Here is a tiny trained network, its code and every weight. The questions are about switching its units off for an input and a target symbol, where a switched-off unit gives its printed mean instead of its output.

import numpy as np


def w(rows, s, z=0):
    codes = np.array(rows[::2]) - 128.0
    scale = np.full(codes.shape[1], s)
    scale[-1] = z or s
    return codes * scale


def f(y):
    return np.maximum(y, 0)


def softmax(a):
    e = np.exp(a - a.max(-1, keepdims=True))
    return e / e.sum(-1, keepdims=True)


def log_softmax(a):
    a = a - a.max(-1, keepdims=True)
    return a - np.log(np.exp(a).sum(-1, keepdims=True))


def net(x, mask):
    ids = ['ΓΘαβδεζλμξπστφψ'.index(c) for c in x.split()]
    T = len(ids)
    res = E[ids] + P[:T]
    u = 0
    for l in range(3):
        q, k, v = (res @ M[l].T for M in (Q, K, V))
        z = softmax(np.where(np.tri(T) > 0, q @ k.T / 4**0.5, -1e9)) @ v
        res = res + np.where(mask[u], z, O[l][:, -1]) @ O[l][:, :-1]
        u += 1
        y = f(res @ A[l][:, :-1].T + A[l][:, -1])
        res = res + np.where(mask[u : u + 4], y, B[l][:, -1]) @ B[l][:, :-1]
        u += 4
    return log_softmax(res[-1] @ U[:, :-1].T + U[:, -1])


Q, K, V, O, A, B = {}, {}, {}, {}, {}, {}
E = w([
[72,174,137],'Γ',
[168,26,119],'Θ',
[176,100,3],'α',
[83,166,145],'β',
[171,87,145],'δ',
[92,162,146],'ε',
[172,85,149],'ζ',
[61,80,108],'λ',
[174,153,144],'μ',
[180,91,161],'ξ',
[83,168,145],'π',
[87,162,146],'σ',
[88,166,141],'τ',
[86,168,146],'φ',
[83,164,146],'ψ',
],0.02)
P = w([
[1,7,183],'0',
[105,107,140],'1',
[124,133,104],'2',
[158,164,79],'3',
[166,183,61],'4',
[183,208,53],'5',
[192,227,46],'6',
[201,247,38],'7',
],0.004)
Q[0] = w([
[214,98,96],'L0H0',
[95,254,169],'L0H0',
[129,185,170],'L0H0',
[164,28,95],'L0H0',
],0.0069)
K[0] = w([
[210,90,168],'L0H0',
[77,242,254],'L0H0',
[115,145,198],'L0H0',
[140,89,84],'L0H0',
],0.0071)
V[0] = w([
[181,247,162],'L0H0',
[183,218,103],'L0H0',
[83,153,1],'L0H0',
[207,47,253],'L0H0',
],0.0055)
O[0] = w([
[3,56,5,5],'L0H0',
[35,78,26,40],'L0H0',
[210,198,37,162],'L0H0',
[62,88,244,121],'L0H0',
],0.0047,0.0036)
A[0] = w([
[47,2,108,97],'L0N0',
[57,210,193,163],'L0N1',
[191,80,171,1],'L0N2',
[137,197,104,249],'L0N3',
],0.01,0.0053)
B[0] = w([
[234,186,191,169],'L0N0',
[197,221,88,206],'L0N1',
[68,138,85,171],'L0N2',
[1,72,147,253],'L0N3',
],0.0093,0.0055)
Q[1] = w([
[117,100,36],'L1H0',
[105,254,132],'L1H0',
[171,204,60],'L1H0',
[117,194,122],'L1H0',
],0.0092)
K[1] = w([
[70,2,129],'L1H0',
[59,199,3],'L1H0',
[181,121,40],'L1H0',
[52,137,33],'L1H0',
],0.0068)
V[1] = w([
[56,110,181],'L1H0',
[121,32,83],'L1H0',
[29,88,191],'L1H0',
[254,41,166],'L1H0',
],0.0058)
O[1] = w([
[186,144,151,191],'L1H0',
[35,231,85,8],'L1H0',
[89,110,192,192],'L1H0',
[46,87,3,25],'L1H0',
],0.0042,0.0017)
A[1] = w([
[246,70,164,228],'L1N0',
[152,177,213,65],'L1N1',
[205,142,166,255],'L1N2',
[81,104,70,7],'L1N3',
],0.012,0.0048)
B[1] = w([
[123,254,143,255],'L1N0',
[216,152,194,188],'L1N1',
[78,207,131,251],'L1N2',
[166,231,102,140],'L1N3',
],0.0082,0.0065)
Q[2] = w([
[223,86,103],'L2H0',
[123,104,105],'L2H0',
[9,150,158],'L2H0',
[129,170,124],'L2H0',
],0.015)
K[2] = w([
[66,101,201],'L2H0',
[140,122,144],'L2H0',
[235,252,15],'L2H0',
[149,104,85],'L2H0',
],0.012)
V[2] = w([
[118,83,166],'L2H0',
[72,189,133],'L2H0',
[208,119,3],'L2H0',
[151,114,132],'L2H0',
],0.0054)
O[2] = w([
[73,172,160,56],'L2H0',
[166,100,3,253],'L2H0',
[213,70,226,35],'L2H0',
[82,136,165,105],'L2H0',
],0.0062,0.0053)
A[2] = w([
[79,62,66,134],'L2N0',
[126,6,136,167],'L2N1',
[116,74,198,147],'L2N2',
[122,99,82,254],'L2N3',
],0.017,0.007)
B[2] = w([
[249,98,232,190],'L2N0',
[14,230,182,167],'L2N1',
[165,175,251,154],'L2N2',
[17,71,140,253],'L2N3',
],0.011,0.0044)
U = w([
[136,201,95,175],'Γ',
[10,122,38,153],'Θ',
[110,51,138,251],'α',
[136,119,134,93],'β',
[180,110,146,130],'δ',
[142,120,142,88],'ε',
[171,114,144,106],'ζ',
[79,133,159,26],'λ',
[158,128,176,65],'μ',
[150,119,135,80],'ξ',
[139,122,137,82],'π',
[140,123,136,89],'σ',
[131,120,134,91],'τ',
[136,120,131,88],'φ',
[132,125,130,82],'ψ',
],0.014,0.011)

Each question gives the input, a string of symbols that net reads in full, and the target symbol t.
The units are the heads (4 rows each of Q, K, V and O) and the neurons (one row each of A and B). Each row of codes is followed by its name. A weight is (code - 128) times the scale printed after its matrix; where a second scale follows, it is the last column's (O, A, B and U).
mask holds one flag per unit, layer by layer, with each layer's heads first. A switched-off unit (its flag False) gives its mean, the last column of its rows in O or B, instead of its output. The means were averaged over made-up inputs and are rounded, as every weight is.
A unit's drop is (log p(t) with every unit on - log p(t) with that unit switched off) / (log p(t) with every unit on - log p(t) with every unit switched off).
The circuit of an input: a set's keep is (log p(t) with only the set's units on - log p(t) with every unit switched off) / (log p(t) with every unit on - log p(t) with every unit switched off). Starting from the 12 units with the biggest drops (on a tie, the unit counted first), units are removed one at a time, each time the one whose removal leaves the highest keep (on an exact tie, the one counted first), for as long as the keep stays at least 0.8.
circuit, biggest first: the units of the circuit, biggest drop first
unit that matters most: the unit with the biggest drop
top k neurons: the k neurons with the biggest drops, biggest first
top k neurons in layer l: the k neurons of layer l with the biggest drops, biggest first
input σ δ λ, target Γ: circuit, biggest first => [L0N0 L0N3 L1N0]
input λ λ ξ, target Γ: circuit, biggest first => [L1N0]
input π α μ σ δ μ λ, target λ: top 4 neurons => [L2N1 L1N0 L1N3 L0N1]
input ζ Θ μ μ ζ, target Θ: top 3 neurons in layer 0 => [L0N0 L0N3 L0N1]
input ε μ ζ λ Θ, target Γ: top 3 neurons => [L1N0 L0N3 L0N0]
input λ λ λ σ Θ, target Γ: top 3 neurons => [L1N0 L0N3 L2N3]
input λ δ ε μ ξ ζ λ μ, target Θ: top 3 neurons in layer 0 => [L0N3 L0N0 L0N2]
input μ λ μ λ λ β μ μ, target α: top 2 neurons => [L0N3 L1N0]
input λ α τ Θ δ μ, target μ: top 3 neurons => [L2N2 L1N3 L1N0]
input λ μ ξ, target Γ: top 2 neurons => [L0N3 L1N0]
input λ Θ ε μ μ λ λ λ, target α: top 2 neurons => [L2N0 L2N3]
input μ μ δ, target Γ: top 2 neurons in layer 0 => [L0N0 L0N3]
input Θ λ δ ζ, target Γ: top 4 neurons => [L0N3 L1N0 L2N3 L1N2]
input ε λ ζ δ λ λ α, target α: top 4 neurons => [L2N0 L2N3 L1N0 L0N3]
input π λ μ μ, target Θ: unit that matters most => L0H0
input λ δ α, target α: top 2 neurons in layer 1 => [L1N0 L1N2]
input λ δ δ λ Γ δ ζ ζ, target Θ: top 2 neurons in layer 0 => [L0N1 L0N0]
input ζ ε α μ, target μ: top 2 neurons => [L2N2 L1N0]
input ε τ μ λ Θ μ μ τ, target Θ: top 2 neurons in layer 2 => [L2N0 L2N2]
input μ λ ζ, target Γ: unit that matters most => L0N3
